Below are the code and all the weights of a small trained network. Each question names an input and a class and asks about switching units off, where a switched-off unit gives its printed mean instead of its output.

import numpy as np


def w(rows, s, z=0):
    codes = np.array(rows[::2]) - 128.0
    scale = np.full(codes.shape[1], s)
    scale[-1] = z or s
    return codes * scale


def f(y):
    return y / 2 * (1 + np.tanh(0.7978845608 * (y + 0.044715 * y**3)))


def log_softmax(a):
    a = a - a.max(-1, keepdims=True)
    return a - np.log(np.exp(a).sum(-1, keepdims=True))


def net(x, mask):
    res = np.array(x, float).reshape(1, 7) / 4 @ E
    y = f(res @ A[0][:, :-1].T + A[0][:, -1])
    res = res + np.where(mask, y, B[0][:, -1]) @ B[0][:, :-1]
    return log_softmax(res[-1] @ U[:, :-1].T + U[:, -1])


A, B = {}, {}
E = w([
[25,176,170,24,254,121,180,173,82,190,88],'x0',
[202,207,205,156,151,236,205,156,237,191,186],'x1',
[127,126,138,130,126,114,131,121,124,130,145],'x2',
[116,139,113,109,99,123,137,139,141,133,126],'x3',
[112,117,134,130,116,138,135,126,133,126,121],'x4',
[146,135,113,95,113,129,101,148,134,144,124],'x5',
[124,136,115,116,125,115,126,134,139,129,145],'x6',
],0.0077)
A[0] = w([
[61,142,129,51,209,139,178,142,69,225,123,72],'n1',
[168,113,143,130,147,156,175,160,169,137,146,60],'n2',
[147,144,114,129,144,135,118,89,106,116,75,43],'n3',
[202,198,181,128,154,216,192,90,243,216,179,137],'n4',
[77,72,68,74,122,66,40,39,37,70,92,134],'n5',
[52,52,21,108,122,49,61,101,25,44,81,115],'n6',
[131,88,136,130,143,128,125,112,147,147,108,118],'n7',
[118,136,127,127,133,148,99,131,117,123,159,131],'n8',
[149,168,175,124,149,255,143,147,215,164,195,140],'n9',
[144,131,115,163,122,142,143,147,75,160,111,103],'n10',
[117,65,98,129,167,133,128,160,154,129,180,118],'n11',
[212,55,72,172,32,144,87,54,163,53,165,5],'n12',
[115,154,126,128,138,123,95,72,153,145,120,123],'n13',
[29,148,180,42,231,118,153,163,82,189,65,80],'n14',
],0.0055,0.0018)
B[0] = w([
[202,194,39,210,14,186,54,18,200,56,210,223],'n1',
[127,104,114,96,149,111,104,123,94,152,76,147],'n2',
[125,154,146,133,110,104,136,122,125,127,110,123],'n3',
[59,72,176,51,193,30,204,208,49,209,53,239],'n4',
[86,77,197,29,222,75,184,186,109,157,64,234],'n5',
[64,68,188,114,213,68,186,208,81,178,38,254],'n6',
[134,122,149,124,118,124,67,139,116,147,126,127],'n7',
[132,84,131,100,153,163,105,132,175,156,136,128],'n8',
[98,70,152,100,179,43,171,196,55,176,63,214],'n9',
[110,113,121,163,121,126,102,132,117,114,98,125],'n10',
[125,145,125,144,110,140,136,132,120,167,140,127],'n11',
[219,216,37,207,44,211,47,25,222,54,227,217],'n12',
[147,102,102,135,152,126,127,129,165,156,118,127],'n13',
[253,251,39,243,39,247,36,61,214,22,232,252],'n14',
],0.0049,0.0086)
U = w([
[61,98,202,66,200,70,224,228,62,169,41,255],'0',
[173,186,82,189,68,206,75,7,210,72,198,1],'1',
],0.012,0.00074)

Each question gives the input, the list of numbers given to net, and the class t.
The units are the neurons (one row each of A and B). Each row of codes is followed by its name. A weight is (code - 128) times the scale printed after its matrix; where a second scale follows, it is the last column's (A, B and U).
mask holds one flag per neuron, in row order. A switched-off neuron (its flag False) gives its mean, the last column of its row in B, instead of its output. The means were averaged over made-up inputs and are rounded, as every weight is.
A unit's drop is (log p(t) with every unit on - log p(t) with that unit switched off) / (log p(t) with every unit on - log p(t) with every unit switched off).
The circuit of an input: a set's keep is (log p(t) with only the set's units on - log p(t) with every unit switched off) / (log p(t) with every unit on - log p(t) with every unit switched off). Starting from the 12 units with the biggest drops (on a tie, the unit counted first), units are removed one at a time, each time the one whose removal leaves the highest keep (on an exact tie, the one counted first), for as long as the keep stays at least 0.8.
units of the circuit, in order: the units of the circuit, biggest drop first
k most important neurons: the k neurons with the biggest drops, biggest first
drop of u: that unit's drop, to one decimal
input [1,0,3,5,3,8,-2], class 1: 2 most important neurons => [n4 n6]
input [-7,8,-4,-5,0,7,8], class 0: units of the circuit, in order => [n4]
input [-2,2,4,-1,7,0,-7], class 0: 2 most important neurons => [n14 n1]
input [-4,-4,-6,0,7,-8,1], class 0: 2 most important neurons => [n14 n6]
input [-2,-2,7,1,6,-4,-6], class 0: 2 most important neurons => [n14 n1]
input [6,-4,-7,-4,5,4,5], class 1: 2 most important neurons => [n14 n1]
input [-6,-7,4,0,2,0,6], class 0: 3 most important neurons => [n6 n5 n14]
input [-5,5,0,-2,-7,-3,2], class 0: 4 most important neurons => [n4 n14 n1 n9]
input [-3,-3,6,-3,6,2,5], class 0: 3 most important neurons => [n14 n1 n6]
input [7,-5,-1,5,0,6,4], class 1: drop of n14 => 0.9
input [5,-3,3,-8,-3,-1,-8], class 1: drop of n14 => 0.3
input [-2,-2,5,-7,-6,8,2], class 0: drop of n1 => 1.4
